Below is a small trained network, with its code and all its weights. Each question gives an input and a target symbol and asks what happens when units are switched off, that is, made to give their printed mean instead of their output.

import numpy as np


def w(rows, s, z=0):
    codes = np.array(rows[::2]) - 128.0
    scale = np.full(codes.shape[1], s)
    scale[-1] = z or s
    return codes * scale


def f(y):
    return y / 2 * (1 + np.tanh(0.7978845608 * (y + 0.044715 * y**3)))


def softmax(a):
    e = np.exp(a - a.max(-1, keepdims=True))
    return e / e.sum(-1, keepdims=True)


def log_softmax(a):
    a = a - a.max(-1, keepdims=True)
    return a - np.log(np.exp(a).sum(-1, keepdims=True))


def net(x, mask):
    ids = ['ζλμξτψ'.index(c) for c in x.split()]
    T = len(ids)
    res = E[ids] + P[:T]
    r = res
    for j in range(2):
        rows = slice(4 * j, 4 * j + 4)
        q, k, v = (r @ M[0][rows].T for M in (Q, K, V))
        z = softmax(np.where(np.tri(T) > 0, q @ k.T / 4**0.5, -1e9)) @ v
        o = O[0][rows]
        res = res + np.where(mask[j], z, o[:, -1]) @ o[:, :-1]
    y = f(res @ A[0][:, :-1].T + A[0][:, -1])
    res = res + np.where(mask[2:18], y, B[0][:, -1]) @ B[0][:, :-1]
    return log_softmax(res[-1] @ U[:, :-1].T + U[:, -1])


Q, K, V, O, A, B = {}, {}, {}, {}, {}, {}
E = w([
[15,158,185],'ζ',
[204,103,131],'λ',
[35,160,84],'μ',
[65,119,2],'ξ',
[180,106,8],'τ',
[85,104,55],'ψ',
],0.011)
P = w([
[107,173,115],'0',
[71,28,131],'1',
[88,70,133],'2',
[93,77,135],'3',
[158,255,135],'4',
[128,176,134],'5',
[125,169,133],'6',
[86,14,133],'7',
[125,156,136],'8',
[133,171,137],'9',
[153,235,132],'10',
[116,130,133],'11',
[115,124,139],'12',
[112,104,139],'13',
],0.0081)
Q[0] = w([
[176,194,102],'H0',
[114,81,134],'H0',
[84,253,168],'H0',
[139,90,118],'H0',
[141,123,178],'H1',
[145,111,122],'H1',
[82,133,127],'H1',
[167,90,15],'H1',
],0.018)
K[0] = w([
[141,27,100],'H0',
[132,177,123],'H0',
[73,45,169],'H0',
[145,160,117],'H0',
[158,120,154],'H1',
[166,118,96],'H1',
[98,115,134],'H1',
[161,144,8],'H1',
],0.017)
V[0] = w([
[121,128,103],'H0',
[43,199,246],'H0',
[76,155,97],'H0',
[110,153,172],'H0',
[155,153,112],'H1',
[139,139,129],'H1',
[161,170,208],'H1',
[153,154,134],'H1',
],0.012)
O[0] = w([
[135,117,109,158],'H0',
[172,252,155,121],'H0',
[165,140,81,214],'H0',
[130,159,141,110],'H0',
[157,130,121,115],'H1',
[135,123,128,114],'H1',
[90,45,163,1],'H1',
[141,112,129,93],'H1',
],0.013,0.0072)
A[0] = w([
[124,130,135,53],'N0',
[115,158,104,93],'N1',
[171,116,95,3],'N2',
[129,125,141,83],'N3',
[108,131,152,89],'N4',
[118,83,174,95],'N5',
[141,135,125,240],'N6',
[99,121,127,102],'N7',
[77,152,159,162],'N8',
[45,138,162,133],'N9',
[158,173,123,131],'N10',
[199,100,125,173],'N11',
[133,136,115,135],'N12',
[6,178,118,196],'N13',
[62,138,167,141],'N14',
[75,150,190,205],'N15',
],0.016,0.003)
B[0] = w([
[109,142,103,119],'N0',
[113,166,131,200],'N1',
[162,239,39,171],'N2',
[116,160,118,117],'N3',
[147,162,102,125],'N4',
[98,80,154,126],'N5',
[167,126,189,161],'N6',
[155,110,115,127],'N7',
[83,129,40,161],'N8',
[236,200,86,150],'N9',
[185,89,136,215],'N10',
[54,141,167,153],'N11',
[144,150,140,156],'N12',
[72,46,239,252],'N13',
[200,157,66,148],'N14',
[93,10,12,168],'N15',
],0.014,0.012)
U = w([
[205,135,136,122],'ζ',
[80,84,212,254],'λ',
[179,147,98,109],'μ',
[117,202,2,234],'ξ',
[169,29,52,116],'τ',
[71,166,94,26],'ψ',
],0.007,0.0015)

Each question gives the input, a string of symbols that net reads in full, and the target symbol t.
The units are the heads (4 rows each of Q, K, V and O) and the neurons (one row each of A and B). Each row of codes is followed by its name. A weight is (code - 128) times the scale printed after its matrix; where a second scale follows, it is the last column's (O, A, B and U).
mask holds one flag per unit, heads first, then neurons. A switched-off unit (its flag False) gives its mean, the last column of its rows in O or B, instead of its output. The means were averaged over made-up inputs and are rounded, as every weight is.
A unit's drop is (log p(t) with every unit on - log p(t) with that unit switched off) / (log p(t) with every unit on - log p(t) with every unit switched off).
The circuit of an input: a set's keep is (log p(t) with only the set's units on - log p(t) with every unit switched off) / (log p(t) with every unit on - log p(t) with every unit switched off). Starting from the 12 units with the biggest drops (on a tie, the unit counted first), units are removed one at a time, each time the one whose removal leaves the highest keep (on an exact tie, the one counted first), for as long as the keep stays at least 0.8.
circuit, biggest first: the units of the circuit, biggest drop first
k most important neurons: the k neurons with the biggest drops, biggest first
heads that matter: for each layer, one digit per head in row order, 1 if its drop is at least 0.15 and else 0, layers parted by /
drop of u: that unit's drop, to one decimal
input λ τ ζ ψ λ λ ζ ψ, target λ: circuit, biggest first -> (H0 N2)
input ξ ζ τ ξ ψ ξ ζ ψ, target ξ: circuit, biggest first -> (N13)
input τ ζ τ λ τ ζ λ, target λ: circuit, biggest first -> (H0 N11)
input ζ ζ λ, target ζ: circuit, biggest first -> (H0 N10)
input ζ μ ψ, target ζ: circuit, biggest first -> (H0 N10)
input λ μ τ ζ ξ ξ ξ ψ, target ξ: heads that matter -> 11
input μ ξ ζ ζ ξ ξ ξ ξ, target ξ: 3 most important neurons -> (N13 N2 N10)
input λ τ ξ ξ ξ τ μ ξ μ ξ ξ ξ λ λ, target ξ: heads that matter -> 10
input μ ξ λ τ λ μ ξ ξ, target λ: heads that matter -> 10
input τ λ μ μ ξ τ λ ξ, target ξ: circuit, biggest first -> (N13 H1)
input ξ τ ψ λ, target ξ: heads that matter -> 11
input μ μ τ μ, target λ: 2 most important neurons -> (N13 N2)
input ξ ψ ξ ζ ζ ξ ψ ξ, target ζ: drop of N10 -> 0.3
input ζ λ ψ τ ψ, target λ: drop of N2 -> 0.2
input ζ μ ξ, target ζ: drop of N5 -> 0.0
input λ λ ξ τ ξ μ μ ζ μ τ μ ξ τ, target ξ: drop of N13 -> 0.6
input λ ζ ξ λ ψ ξ λ τ ζ λ ξ λ ξ, target λ: most important neuron -> (N9)
